Here is a tiny trained network, its code and every weight. The questions are about switching its units off for an input and a target symbol, where a switched-off unit gives its printed mean instead of its output.

import numpy as np


def w(rows, s, z=0):
    codes = np.array(rows[::2]) - 128.0
    scale = np.full(codes.shape[1], s)
    scale[-1] = z or s
    return codes * scale


def softmax(a):
    e = np.exp(a - a.max(-1, keepdims=True))
    return e / e.sum(-1, keepdims=True)


def log_softmax(a):
    a = a - a.max(-1, keepdims=True)
    return a - np.log(np.exp(a).sum(-1, keepdims=True))


def net(x, mask):
    ids = ['αβγδζηθξστψω'.index(c) for c in x.split()]
    T = len(ids)
    res = E[ids] + P[:T]
    u = 0
    for l in range(3):
        r = res
        for j in range(3):
            rows = slice(2 * j, 2 * j + 2)
            q, k, v = (r @ M[l][rows].T for M in (Q, K, V))
            z = softmax(np.where(np.tri(T) > 0, q @ k.T / 2**0.5, -1e9)) @ v
            o = O[l][rows]
            res = res + np.where(mask[u + j], z, o[:, -1]) @ o[:, :-1]
        u += 3
    return log_softmax(res[-1] @ U[:, :-1].T + U[:, -1])


Q, K, V, O = {}, {}, {}, {}
E = w([
[182,113,173,7,114],'α',
[140,216,134,124,101],'β',
[224,98,72,60,144],'γ',
[150,165,104,62,128],'δ',
[172,148,152,66,163],'ζ',
[34,64,109,177,107],'η',
[144,181,69,105,50],'θ',
[170,57,133,159,47],'ξ',
[165,173,85,85,83],'σ',
[151,116,202,248,206],'τ',
[196,164,37,149,132],'ψ',
[191,151,114,119,201],'ω',
],0.019)
P = w([
[78,177,17,101,159],'0',
[145,161,42,115,150],'1',
[169,149,61,124,132],'2',
[187,136,60,136,130],'3',
[196,130,77,137,114],'4',
[205,120,84,143,111],'5',
[214,112,79,145,103],'6',
[223,100,94,157,90],'7',
[231,100,104,165,92],'8',
[232,93,87,177,92],'9',
[237,95,89,180,91],'10',
[245,91,98,182,79],'11',
[249,87,84,195,85],'12',
[253,94,91,188,97],'13',
],0.0052)
Q[0] = w([
[151,53,104,142,122],'0.h0',
[149,72,155,9,182],'0.h0',
[35,109,139,153,107],'0.h1',
[192,216,139,146,86],'0.h1',
[144,209,135,158,95],'0.h2',
[173,133,51,159,157],'0.h2',
],0.012)
K[0] = w([
[245,78,126,148,128],'0.h0',
[179,163,129,2,243],'0.h0',
[72,213,52,76,105],'0.h1',
[99,137,142,255,51],'0.h1',
[76,165,185,185,56],'0.h2',
[148,19,147,187,143],'0.h2',
],0.0095)
V[0] = w([
[117,69,164,86,179],'0.h0',
[101,199,119,132,173],'0.h0',
[145,97,159,234,33],'0.h1',
[103,70,43,60,41],'0.h1',
[91,32,98,184,183],'0.h2',
[127,159,254,210,54],'0.h2',
],0.0086)
O[0] = w([
[155,155,164,114,58,116],'0.h0',
[93,189,88,75,132,79],'0.h0',
[125,83,16,105,254,167],'0.h1',
[121,173,88,88,26,148],'0.h1',
[190,107,235,134,31,122],'0.h2',
[90,100,169,48,177,2],'0.h2',
],0.0075,0.0086)
Q[1] = w([
[124,153,141,160,82],'1.h0',
[103,143,254,132,182],'1.h0',
[41,183,222,34,112],'1.h1',
[153,212,124,58,75],'1.h1',
[196,148,101,105,104],'1.h2',
[130,105,192,120,146],'1.h2',
],0.01)
K[1] = w([
[79,147,107,113,66],'1.h0',
[161,254,98,51,154],'1.h0',
[34,215,132,71,73],'1.h1',
[71,110,118,168,43],'1.h1',
[121,116,187,227,91],'1.h2',
[70,69,89,143,180],'1.h2',
],0.0084)
V[1] = w([
[62,74,142,169,98],'1.h0',
[230,166,186,98,174],'1.h0',
[144,160,61,69,39],'1.h1',
[65,2,103,133,100],'1.h1',
[217,142,153,102,169],'1.h2',
[175,97,174,157,99],'1.h2',
],0.0065)
O[1] = w([
[182,81,248,92,224,127],'1.h0',
[58,244,50,99,14,87],'1.h0',
[77,32,132,76,111,254],'1.h1',
[173,10,21,182,108,98],'1.h1',
[136,43,171,93,141,146],'1.h2',
[160,135,103,112,254,196],'1.h2',
],0.0047,0.0062)
Q[2] = w([
[126,177,119,53,93],'2.h0',
[35,180,28,129,164],'2.h0',
[205,150,55,130,205],'2.h1',
[219,153,138,49,110],'2.h1',
[193,89,44,201,144],'2.h2',
[2,132,100,38,67],'2.h2',
],0.008)
K[2] = w([
[142,123,97,78,86],'2.h0',
[153,231,55,118,156],'2.h0',
[154,159,116,82,164],'2.h1',
[180,128,104,128,128],'2.h1',
[156,76,137,180,185],'2.h2',
[143,142,117,6,97],'2.h2',
],0.012)
V[2] = w([
[153,252,29,26,113],'2.h0',
[246,180,213,19,84],'2.h0',
[114,134,5,24,179],'2.h1',
[75,17,195,195,90],'2.h1',
[29,114,170,112,30],'2.h2',
[197,26,123,3,145],'2.h2',
],0.0056)
O[2] = w([
[116,123,147,203,82,100],'2.h0',
[154,83,172,179,42,99],'2.h0',
[110,107,164,165,56,254],'2.h1',
[224,163,85,73,131,10],'2.h1',
[92,184,127,24,136,77],'2.h2',
[55,2,139,105,122,108],'2.h2',
],0.008)
U = w([
[58,144,135,135,166,169],'α',
[116,137,84,126,109,116],'β',
[178,150,179,183,139,149],'γ',
[155,134,118,72,144,227],'δ',
[103,137,46,124,116,83],'ζ',
[234,120,72,129,32,1],'η',
[177,162,2,186,130,59],'θ',
[129,131,199,133,120,160],'ξ',
[135,113,156,158,152,116],'σ',
[114,144,125,122,108,154],'τ',
[107,49,108,151,123,113],'ψ',
[139,97,233,106,96,128],'ω',
],0.0081,0.0097)

Each question gives the input, a string of symbols that net reads in full, and the target symbol t.
The units are the heads (2 rows each of Q, K, V and O). Each row of codes is followed by its name. A weight is (code - 128) times the scale printed after its matrix; where a second scale follows, it is the last column's (O and U).
mask holds one flag per head, layer by layer. A switched-off head (its flag False) gives its mean, the last column of its rows in O, instead of its output. The means were averaged over made-up inputs and are rounded, as every weight is.
A unit's drop is (log p(t) with every unit on - log p(t) with that unit switched off) / (log p(t) with every unit on - log p(t) with every unit switched off).
The circuit of an input: a set's keep is (log p(t) with only the set's units on - log p(t) with every unit switched off) / (log p(t) with every unit on - log p(t) with every unit switched off). Starting from all 9 units, units are removed one at a time, each time the one whose removal leaves the highest keep (on an exact tie, the one counted first), for as long as the keep stays at least 0.8.
circuit, biggest first: the units of the circuit, biggest drop first
most important unit: the unit with the biggest drop
which heads matter: for each layer, one digit per head in row order, 1 if its drop is at least 0.15 and else 0, layers parted by /
input δ γ ψ τ η β γ α, target γ: circuit, biggest first => 0.h1, 2.h2
input β γ γ δ γ β ψ β, target α: circuit, biggest first => 0.h2, 0.h0, 2.h1
input γ β η δ α δ, target δ: circuit, biggest first => 1.h0, 2.h0
input ψ β γ β ζ γ γ ψ ψ γ ψ γ η, target δ: which heads matter => 010 / 100 / 110
input γ ψ α ζ ψ α ω γ θ, target ζ: circuit, biggest first => 1.h0, 2.h2, 0.h0, 0.h1
input γ γ γ σ α τ ψ γ, target θ: circuit, biggest first => 0.h1, 1.h1, 2.h2
input γ γ ξ γ δ γ ξ γ σ, target ψ: which heads matter => 010 / 000 / 001
input γ η ψ τ σ α γ ψ α, target θ: circuit, biggest first => 0.h1, 1.h1, 1.h0, 2.h2
input δ η γ ψ γ β γ σ γ γ, target δ: most important unit => 1.h0
input θ α γ η γ γ γ τ σ, target γ: which heads matter => 011 / 010 / 001
input ξ θ γ γ ψ ω α, target ψ: circuit, biggest first => 2.h2, 0.h1, 1.h1
input β β β, target α: circuit, biggest first => 0.h2, 2.h1
input β ψ α γ η ψ σ γ α ψ α γ σ, target δ: which heads matter => 001 / 100 / 100
input γ γ σ ω α, target ω: circuit, biggest first => 0.h1, 2.h0
input η δ γ γ γ ψ γ ψ γ η γ α β η, target δ: circuit, biggest first => 2.h1, 1.h0, 2.h0
input τ δ ψ ω ψ γ η, target γ: circuit, biggest first => 0.h1, 1.h1, 2.h2
input ω ψ η ω ξ γ ω γ γ ξ, target ψ: circuit, biggest first => 0.h0, 1.h1, 2.h2, 0.h1
input β δ ψ α ξ α θ γ ω, target ψ: circuit, biggest first => 2.h2, 0.h1, 2.h1
input θ γ τ α ψ, target γ: circuit, biggest first => 0.h2, 1.h1, 0.h1
input θ ψ β τ ψ γ α γ γ β ζ η, target γ: circuit, biggest first => 1.h0, 1.h1, 2.h2
input γ η δ β γ γ ψ ψ γ β, target δ: which heads matter => 011 / 100 / 100
input β β ω, target γ: which heads matter => 010 / 010 / 101
input ξ γ ζ α β, target ψ: which heads matter => 010 / 000 / 001
input β β ψ σ γ β η γ σ ψ ψ α, target δ: which heads matter => 001 / 100 / 100
input α σ γ η ξ ξ β, target ψ: most important unit => 0.h1
input ζ γ β γ γ, target η: which heads matter => 011 / 000 / 100
input ξ ψ γ ψ γ δ, target ψ: most important unit => 2.h2
input γ δ ω α ζ γ ξ τ γ ζ α β ζ, target θ: which heads matter => 010 / 110 / 001
input ψ γ η α γ ζ γ β γ δ ω γ ψ ζ, target δ: which heads matter => 011 / 100 / 110
